Below is a small trained network, with its code and all its weights. Each question gives an input and a class and asks what happens when units are switched off, that is, made to give their printed mean instead of their output.

import numpy as np


def w(rows, s, z=0):
    codes = np.array(rows[::2]) - 128.0
    scale = np.full(codes.shape[1], s)
    scale[-1] = z or s
    return codes * scale


def norm(h):
    return h / np.sqrt((h * h).mean(-1, keepdims=True) + 1e-5)


def f(y):
    return y / 2 * (1 + np.tanh(0.7978845608 * (y + 0.044715 * y**3)))


def log_softmax(a):
    a = a - a.max(-1, keepdims=True)
    return a - np.log(np.exp(a).sum(-1, keepdims=True))


def net(x, mask):
    res = np.array(x, float).reshape(1, 4) / 4 @ E
    u = 0
    for l in range(2):
        y = f(norm(res) @ A[l][:, :-1].T + A[l][:, -1])
        res = res + np.where(mask[u : u + 13], y, B[l][:, -1]) @ B[l][:, :-1]
        u += 13
    return log_softmax(norm(res)[-1] @ U[:, :-1].T + U[:, -1])


A, B = {}, {}
E = w([
[164,191,156,97,165,2,126,176,195,153,164],'x0',
[119,159,129,34,188,157,159,189,78,246,131],'x1',
[180,88,86,102,152,107,60,147,54,94,176],'x2',
[122,152,159,178,76,188,93,180,128,146,213],'x3',
],0.0073)
A[0] = w([
[98,125,22,166,126,175,44,50,137,160,97,208],'L0N1',
[156,105,150,153,60,79,112,106,167,69,76,87],'L0N2',
[253,244,114,109,137,81,168,167,191,82,184,27],'L0N3',
[30,186,146,179,180,164,116,130,196,96,169,57],'L0N4',
[139,175,61,116,237,146,71,55,109,75,186,11],'L0N5',
[113,127,53,168,124,45,181,88,79,165,70,22],'L0N6',
[101,202,180,160,138,191,213,82,170,160,82,89],'L0N7',
[179,99,44,145,171,89,70,80,55,125,167,8],'L0N8',
[116,111,155,119,224,126,142,96,83,58,52,4],'L0N9',
[91,71,116,108,113,146,123,90,52,112,142,247],'L0N10',
[168,164,212,251,197,164,164,150,102,129,125,69],'L0N11',
[120,97,138,172,73,197,128,245,143,157,150,183],'L0N12',
[123,136,108,123,223,111,101,70,131,132,40,117],'L0N13',
],0.006,0.0026)
B[0] = w([
[200,192,92,96,137,102,182,104,108,209,122,229],'L0N1',
[159,86,140,155,216,144,122,146,120,172,123,236],'L0N2',
[185,142,53,53,71,120,24,32,131,112,33,255],'L0N3',
[150,66,150,107,138,172,151,169,106,117,113,166],'L0N4',
[30,69,144,97,117,177,174,124,130,155,192,165],'L0N5',
[130,144,188,70,112,147,124,195,125,76,144,167],'L0N6',
[111,44,73,125,106,134,182,142,194,162,255,241],'L0N7',
[102,38,97,144,76,157,120,183,247,104,175,224],'L0N8',
[6,188,161,103,139,141,136,114,134,34,178,184],'L0N9',
[160,155,136,67,109,37,131,111,136,200,188,250],'L0N10',
[59,106,208,57,93,140,116,166,139,137,116,137],'L0N11',
[110,205,140,77,148,66,135,153,113,44,170,232],'L0N12',
[137,173,178,106,99,148,155,211,111,89,190,226],'L0N13',
],0.0067,0.0036)
A[1] = w([
[106,130,118,211,146,105,106,17,177,51,181,128],'L1N1',
[102,183,116,97,179,240,129,148,117,203,108,71],'L1N2',
[96,244,181,199,15,192,35,128,111,128,173,20],'L1N3',
[56,135,89,133,19,204,152,36,2,158,142,3],'L1N4',
[69,204,163,185,93,126,154,101,232,182,79,145],'L1N5',
[154,110,135,98,181,83,172,126,118,241,165,180],'L1N6',
[119,161,126,81,96,82,100,71,177,59,109,229],'L1N7',
[184,120,141,211,43,97,192,80,114,62,122,51],'L1N8',
[53,100,148,86,169,77,186,127,153,106,40,78],'L1N9',
[142,214,133,90,129,103,184,159,123,114,192,163],'L1N10',
[108,128,98,78,165,126,178,30,110,91,148,53],'L1N11',
[162,86,133,62,122,129,25,148,61,105,154,165],'L1N12',
[25,104,173,90,88,93,117,153,89,30,76,211],'L1N13',
],0.0072,0.002)
B[1] = w([
[24,152,138,113,195,172,150,136,17,155,85,222],'L1N1',
[90,85,160,134,174,94,89,165,66,81,42,167],'L1N2',
[204,167,156,41,204,132,154,213,115,111,127,180],'L1N3',
[157,204,38,62,68,39,30,113,197,114,64,188],'L1N4',
[93,101,66,94,34,68,124,139,112,87,179,176],'L1N5',
[97,72,160,211,110,131,81,48,123,144,112,229],'L1N6',
[169,185,134,161,93,183,122,99,96,219,139,241],'L1N7',
[101,60,190,132,180,76,83,140,111,165,67,184],'L1N8',
[125,118,115,105,113,169,115,217,87,44,216,171],'L1N9',
[197,152,142,202,177,173,116,92,112,72,107,254],'L1N10',
[232,223,154,114,104,117,99,246,172,116,151,173],'L1N11',
[36,112,150,153,76,136,253,124,210,105,119,254],'L1N12',
[203,152,173,102,211,191,147,136,96,148,176,161],'L1N13',
],0.0072,0.006)
U = w([
[186,243,54,77,50,54,12,54,163,126,84,170],'0',
[176,231,192,70,166,158,163,245,94,36,208,120],'1',
[20,46,63,137,37,94,176,147,187,108,251,155],'2',
[43,100,187,200,219,126,65,105,25,165,37,148],'3',
[201,135,156,213,134,232,154,1,191,146,177,139],'4',
[230,69,38,200,171,182,136,194,157,161,103,3],'5',
],0.0096,0.0049)

Each question gives the input, the list of numbers given to net, and the class t.
The units are the neurons (one row each of A and B). Each row of codes is followed by its name. A weight is (code - 128) times the scale printed after its matrix; where a second scale follows, it is the last column's (A, B and U).
mask holds one flag per neuron, layer by layer. A switched-off neuron (its flag False) gives its mean, the last column of its row in B, instead of its output. The means were averaged over made-up inputs and are rounded, as every weight is.
A unit's drop is (log p(t) with every unit on - log p(t) with that unit switched off) / (log p(t) with every unit on - log p(t) with every unit switched off).
The circuit of an input: a set's keep is (log p(t) with only the set's units on - log p(t) with every unit switched off) / (log p(t) with every unit on - log p(t) with every unit switched off). Starting from the 12 units with the biggest drops (on a tie, the unit counted first), units are removed one at a time, each time the one whose removal leaves the highest keep (on an exact tie, the one counted first), for as long as the keep stays at least 0.8.
units of the circuit, in order: the units of the circuit, biggest drop first
k most important neurons: the k neurons with the biggest drops, biggest first
top k neurons in layer l: the k neurons of layer l with the biggest drops, biggest first
input [-4,2,5,-4], class 2: 2 most important neurons => [L0N8; L0N10]
input [7,3,3,-3], class 0: units of the circuit, in order => [L0N3]
input [6,6,-1,2], class 0: top 4 neurons in layer 0 => [L0N3; L0N2; L0N5; L0N4]
input [-6,-7,-8,-6], class 2: top 2 neurons in layer 1 => [L1N5; L1N10]
input [6,-6,-4,5], class 0: top 2 neurons in layer 0 => [L0N3; L0N11]
input [-6,6,6,3], class 0: top 2 neurons in layer 1 => [L1N4; L1N1]
input [6,8,-8,-1], class 2: 3 most important neurons => [L1N5; L0N7; L1N1]
input [-6,2,-3,-7], class 1: top 3 neurons in layer 0 => [L0N9; L0N6; L0N13]
input [-7,4,8,0], class 2: 2 most important neurons => [L0N8; L1N12]
input [-3,5,0,3], class 3: 3 most important neurons => [L1N2; L0N3; L1N6]
input [-7,0,3,-6], class 0: 2 most important neurons => [L1N4; L0N1]
input [-3,-7,-2,-5], class 3: 3 most important neurons => [L1N8; L1N1; L0N12]
input [7,6,-5,-6], class 0: top 2 neurons in layer 1 => [L1N6; L1N1]
input [-4,-3,-2,5], class 1: units of the circuit, in order => [L1N3]
input [-4,2,7,-7], class 1: top 2 neurons in layer 0 => [L0N9; L0N7]
input [-7,2,-8,-7], class 2: top 2 neurons in layer 0 => [L0N7; L0N3]
input [-3,-2,0,-5], class 1: 2 most important neurons => [L0N9; L1N11]
input [-2,-8,6,7], class 3: 3 most important neurons => [L1N1; L1N8; L0N13]
input [3,7,6,-1], class 3: 2 most important neurons => [L1N6; L0N7]
input [-8,2,-3,6], class 0: units of the circuit, in order => [L1N4]
input [-5,8,1,2], class 3: 2 most important neurons => [L1N2; L0N3]
input [-6,-8,-3,-5], class 3: top 2 neurons in layer 1 => [L1N1; L1N8]
input [0,-5,-6,4], class 2: 2 most important neurons => [L0N7; L1N5]
input [-7,6,-8,-7], class 2: 4 most important neurons => [L0N7; L0N3; L0N12; L1N9]
input [-1,3,-5,-4], class 2: 2 most important neurons => [L0N7; L0N12]
input [-5,7,3,0], class 3: top 2 neurons in layer 1 => [L1N2; L1N6]
